Below are the code and all the weights of a small trained network. Each question names an input and a class and asks about switching units off, where a switched-off unit gives its printed mean instead of its output.

import numpy as np


def w(rows, s, z=0):
    codes = np.array(rows[::2]) - 128.0
    scale = np.full(codes.shape[1], s)
    scale[-1] = z or s
    return codes * scale


def norm(h):
    return h / np.sqrt((h * h).mean(-1, keepdims=True) + 1e-5)


def f(y):
    return y / 2 * (1 + np.tanh(0.7978845608 * (y + 0.044715 * y**3)))


def log_softmax(a):
    a = a - a.max(-1, keepdims=True)
    return a - np.log(np.exp(a).sum(-1, keepdims=True))


def net(x, mask):
    res = np.array(x, float).reshape(1, 3) / 4 @ E
    u = 0
    for l in range(2):
        y = f(norm(res) @ A[l][:, :-1].T + A[l][:, -1])
        res = res + np.where(mask[u : u + 9], y, B[l][:, -1]) @ B[l][:, :-1]
        u += 9
    return log_softmax(norm(res)[-1] @ U[:, :-1].T + U[:, -1])


A, B = {}, {}
E = w([
[116,62,179,74,211,123,86],'x0',
[118,26,15,119,213,253,216],'x1',
[231,53,34,56,45,112,34],'x2',
],0.0062)
A[0] = w([
[172,150,56,245,123,64,150,70],'0.n0',
[168,100,69,100,180,186,164,68],'0.n1',
[136,51,216,68,171,138,122,1],'0.n2',
[38,157,155,159,171,188,211,120],'0.n3',
[167,120,97,254,23,137,210,62],'0.n4',
[107,73,180,63,217,127,67,50],'0.n5',
[117,163,196,113,68,69,111,152],'0.n6',
[120,104,98,169,183,200,132,52],'0.n7',
[204,95,57,60,92,160,107,125],'0.n8',
],0.0068,0.0044)
B[0] = w([
[87,110,138,73,206,166,55,145],'0.n0',
[178,179,62,217,54,65,136,204],'0.n1',
[92,200,96,133,113,162,71,141],'0.n2',
[119,86,141,70,58,100,180,246],'0.n3',
[82,194,107,55,199,171,35,183],'0.n4',
[78,254,33,108,117,182,64,176],'0.n5',
[130,45,63,167,197,75,131,252],'0.n6',
[147,158,108,196,142,54,145,168],'0.n7',
[83,110,191,68,98,108,217,253],'0.n8',
],0.0071,0.0045)
A[1] = w([
[90,4,100,88,254,134,126,137],'1.n0',
[224,99,89,48,66,149,74,13],'1.n1',
[85,183,122,110,40,99,145,150],'1.n2',
[167,64,47,104,136,211,166,101],'1.n3',
[70,192,210,186,196,176,203,70],'1.n4',
[85,217,86,94,157,186,48,144],'1.n5',
[180,153,186,154,146,76,52,107],'1.n6',
[121,66,143,127,161,86,158,3],'1.n7',
[122,113,80,158,181,207,194,87],'1.n8',
],0.0096,0.0041)
B[1] = w([
[153,195,45,105,101,118,225,201],'1.n0',
[74,96,219,122,146,193,113,230],'1.n1',
[150,176,81,77,139,128,177,226],'1.n2',
[108,142,173,178,146,82,69,254],'1.n3',
[141,49,160,77,87,172,40,228],'1.n4',
[142,204,76,105,189,220,70,241],'1.n5',
[121,140,76,254,151,141,139,217],'1.n6',
[118,171,122,91,117,132,110,139],'1.n7',
[146,143,155,191,144,90,48,213],'1.n8',
],0.0098,0.0051)
U = w([
[116,119,108,250,117,42,111,187],'0',
[89,59,201,52,59,142,123,175],'1',
[102,194,100,122,164,195,24,168],'2',
[143,214,41,64,123,125,215,202],'3',
[183,124,140,128,162,147,163,21],'4',
[180,143,143,127,131,141,150,10],'5',
[164,137,152,131,166,145,170,2],'6',
[191,135,157,128,159,141,163,23],'7',
],0.018,0.007)

Each question gives the input, the list of numbers given to net, and the class t.
The units are the neurons (one row each of A and B). Each row of codes is followed by its name. A weight is (code - 128) times the scale printed after its matrix; where a second scale follows, it is the last column's (A, B and U).
mask holds one flag per neuron, layer by layer. A switched-off neuron (its flag False) gives its mean, the last column of its row in B, instead of its output. The means were averaged over made-up inputs and are rounded, as every weight is.
A unit's drop is (log p(t) with every unit on - log p(t) with that unit switched off) / (log p(t) with every unit on - log p(t) with every unit switched off).
The circuit of an input: a set's keep is (log p(t) with only the set's units on - log p(t) with every unit switched off) / (log p(t) with every unit on - log p(t) with every unit switched off). Starting from the 12 units with the biggest drops (on a tie, the unit counted first), units are removed one at a time, each time the one whose removal leaves the highest keep (on an exact tie, the one counted first), for as long as the keep stays at least 0.8.
circuit, biggest first: the units of the circuit, biggest drop first
most important unit: the unit with the biggest drop
k most important neurons: the k neurons with the biggest drops, biggest first
k most important neurons of layer l: the k neurons of layer l with the biggest drops, biggest first
drop of u: that unit's drop, to one decimal
input [5,-3,5], class 1: circuit, biggest first => 1.n5
input [-2,2,-3], class 3: 2 most important neurons => 0.n3, 1.n2
input [7,-6,8], class 1: circuit, biggest first => 1.n1, 1.n5
input [-1,7,-8], class 1: 2 most important neurons => 1.n4, 0.n6
input [-5,-7,-8], class 1: circuit, biggest first => 1.n4, 1.n5
input [3,6,-6], class 0: circuit, biggest first => 1.n8, 1.n5
input [-5,-4,-2], class 2: 3 most important neurons => 0.n4, 1.n5, 0.n0
input [5,8,-8], class 0: 3 most important neurons => 1.n8, 0.n8, 1.n5
input [-5,4,5], class 1: circuit, biggest first => 1.n5, 1.n1
input [7,-4,8], class 1: 2 most important neurons of layer 0 => 0.n8, 0.n4
input [-1,-2,-3], class 3: 2 most important neurons => 0.n6, 1.n0
input [4,-4,-3], class 0: 3 most important neurons => 0.n6, 0.n4, 1.n6
input [-6,2,-2], class 2: 2 most important neurons => 1.n5, 0.n6
input [-3,-5,4], class 0: 3 most important neurons => 1.n6, 1.n5, 0.n3
input [2,-7,5], class 0: most important unit => 1.n6
input [4,-4,5], class 1: circuit, biggest first => 1.n1, 1.n5
input [-8,0,-8], class 1: 2 most important neurons => 1.n4, 0.n3
input [-3,7,-6], class 0: 2 most important neurons => 1.n8, 0.n8
input [-8,6,3], class 2: 2 most important neurons => 0.n4, 0.n6
input [-2,6,5], class 0: most important unit => 1.n3
input [-8,6,5], class 2: 2 most important neurons of layer 0 => 0.n4, 0.n6
input [3,-1,3], class 3: 2 most important neurons of layer 0 => 0.n8, 0.n4
input [-7,5,-7], class 1: 2 most important neurons of layer 0 => 0.n3, 0.n5
input [-4,4,5], class 1: 2 most important neurons of layer 0 => 0.n6, 0.n8
input [2,2,-7], class 1: drop of 1.n4 => 0.2
input [-8,3,5], class 2: drop of 0.n4 => 3.4
input [-8,3,-3], class 2: drop of 0.n1 => 0.0
input [-4,-2,5], class 1: drop of 0.n8 => 0.1
